Below is a small trained network, with its code and all its weights. Each question gives an input and a class and asks what happens when units are switched off, that is, made to give their printed mean instead of their output.

import numpy as np


def w(rows, s, z=0):
    codes = np.array(rows[::2]) - 128.0
    scale = np.full(codes.shape[1], s)
    scale[-1] = z or s
    return codes * scale


def f(y):
    return y / 2 * (1 + np.tanh(0.7978845608 * (y + 0.044715 * y**3)))


def log_softmax(a):
    a = a - a.max(-1, keepdims=True)
    return a - np.log(np.exp(a).sum(-1, keepdims=True))


def net(x, mask):
    res = np.array(x, float).reshape(1, 6) / 4 @ E
    y = f(res @ A[0][:, :-1].T + A[0][:, -1])
    res = res + np.where(mask, y, B[0][:, -1]) @ B[0][:, :-1]
    return log_softmax(res[-1] @ U[:, :-1].T + U[:, -1])


A, B = {}, {}
E = w([
[49,205,247],'x0',
[129,130,128],'x1',
[3,182,19],'x2',
[129,126,128],'x3',
[202,250,103],'x4',
[129,131,127],'x5',
],0.0036)
A[0] = w([
[75,173,204,104],'n1',
[143,126,137,25],'n2',
[201,102,198,78],'n3',
[169,85,62,100],'n4',
[130,114,122,229],'n5',
[200,103,197,77],'n6',
[204,251,96,94],'n7',
[55,156,63,86],'n8',
[181,72,38,78],'n9',
[54,157,61,77],'n10',
[74,44,149,93],'n11',
[120,140,145,40],'n12',
[77,148,84,82],'n13',
[109,146,139,56],'n14',
[130,132,148,42],'n15',
[64,182,224,87],'n16',
[93,81,138,52],'n17',
[79,171,204,76],'n18',
[184,69,31,69],'n19',
[60,184,230,82],'n20',
[106,148,169,114],'n21',
[181,108,175,116],'n22',
[119,124,121,187],'n23',
[104,157,175,58],'n24',
[126,118,123,221],'n25',
[49,159,56,75],'n26',
[203,255,98,51],'n27',
[85,149,89,107],'n28',
[125,118,103,125],'n29',
[128,116,121,221],'n30',
[51,9,157,72],'n31',
[125,119,123,210],'n32',
[203,101,197,96],'n33',
[101,157,178,60],'n34',
[52,7,158,100],'n35',
[149,107,126,197],'n36',
[135,127,124,3],'n37',
[186,106,181,106],'n38',
[127,117,122,220],'n39',
[129,120,129,116],'n40',
[149,109,107,41],'n41',
[44,160,52,82],'n42',
[165,114,162,118],'n43',
[178,76,46,76],'n44',
],0.0076,0.0043)
B[0] = w([
[110,118,64,163],'n1',
[167,81,129,66],'n2',
[97,59,172,150],'n3',
[116,112,68,135],'n4',
[77,165,135,252],'n5',
[99,62,171,148],'n6',
[237,162,159,187],'n7',
[99,72,174,150],'n8',
[121,97,37,143],'n9',
[104,65,175,145],'n10',
[194,148,146,127],'n11',
[162,92,112,73],'n12',
[117,88,157,119],'n13',
[145,97,116,82],'n14',
[157,92,121,73],'n15',
[114,107,40,173],'n16',
[180,117,136,84],'n17',
[125,104,64,138],'n18',
[123,93,28,144],'n19',
[115,104,32,176],'n20',
[118,121,105,132],'n21',
[92,97,155,151],'n22',
[101,146,133,193],'n23',
[149,96,88,97],'n24',
[85,160,134,240],'n25',
[101,59,180,152],'n26',
[254,139,152,156],'n27',
[115,100,156,132],'n28',
[120,124,124,126],'n29',
[80,164,134,240],'n30',
[246,150,153,141],'n31',
[91,156,133,224],'n32',
[83,66,171,165],'n33',
[146,98,86,100],'n34',
[232,165,156,161],'n35',
[80,147,131,209],'n36',
[175,84,120,59],'n37',
[92,88,158,149],'n38',
[84,162,134,238],'n39',
[130,126,127,117],'n40',
[152,86,102,75],'n41',
[92,58,185,163],'n42',
[104,109,146,137],'n43',
[123,98,46,134],'n44',
],0.035,0.0023)
U = w([
[127,141,140,162],'0',
[128,147,140,157],'1',
[124,34,185,124],'2',
[151,97,39,139],'3',
[134,158,144,107],'4',
[244,149,162,147],'5',
[156,127,138,9],'6',
[253,10,116,42],'7',
],0.0073,0.012)

Each question gives the input, the list of numbers given to net, and the class t.
The units are the neurons (one row each of A and B). Each row of codes is followed by its name. A weight is (code - 128) times the scale printed after its matrix; where a second scale follows, it is the last column's (A, B and U).
mask holds one flag per neuron, in row order. A switched-off neuron (its flag False) gives its mean, the last column of its row in B, instead of its output. The means were averaged over made-up inputs and are rounded, as every weight is.
A unit's drop is (log p(t) with every unit on - log p(t) with that unit switched off) / (log p(t) with every unit on - log p(t) with every unit switched off).
The circuit of an input: a set's keep is (log p(t) with only the set's units on - log p(t) with every unit switched off) / (log p(t) with every unit on - log p(t) with every unit switched off). Starting from the 12 units with the biggest drops (on a tie, the unit counted first), units are removed one at a time, each time the one whose removal leaves the highest keep (on an exact tie, the one counted first), for as long as the keep stays at least 0.8.
units of the circuit, in order: the units of the circuit, biggest drop first
top k neurons: the k neurons with the biggest drops, biggest first
drop of u: that unit's drop, to one decimal
input [-8,-4,3,-7,4,-4], class 3: top 3 neurons => n19, n9, n44
input [-7,-6,-2,0,4,-2], class 3: units of the circuit, in order => n19, n9
input [-8,-4,7,2,0,2], class 3: units of the circuit, in order => n19
input [-4,5,8,-4,-2,4], class 2: units of the circuit, in order => n42, n26
input [-6,6,7,0,6,-2], class 2: units of the circuit, in order => n42, n26
input [8,-5,7,-2,-8,-7], class 3: top 2 neurons => n20, n16
input [-7,-1,-8,-4,-3,6], class 2: units of the circuit, in order => n33, n3
input [-6,-1,2,4,1,-3], class 3: top 3 neurons => n19, n9, n44
input [0,4,6,-2,-7,6], class 5: units of the circuit, in order => n35, n31
input [3,0,7,5,8,4], class 5: units of the circuit, in order => n7, n27
input [-7,-4,-1,3,5,6], class 3: top 4 neurons => n19, n9, n44, n4
input [8,-3,-6,-7,-4,4], class 3: units of the circuit, in order => n20, n16
input [5,-6,-7,3,8,6], class 5: top 3 neurons => n7, n27, n42
input [-4,1,-8,7,8,-5], class 2: top 3 neurons => n33, n3, n6
input [-7,0,1,-2,7,0], class 3: top 3 neurons => n19, n9, n44
input [6,8,8,-5,-7,6], class 2: top 2 neurons => n42, n26
input [-8,1,0,5,7,1], class 3: top 4 neurons => n19, n9, n44, n4
input [2,-4,8,3,2,4], class 2: drop of n8 => 0.1
input [1,-5,-6,-4,4,5], class 2: drop of n22 => 0.2
input [2,-3,-3,0,-8,2], class 5: drop of n13 => 0.0
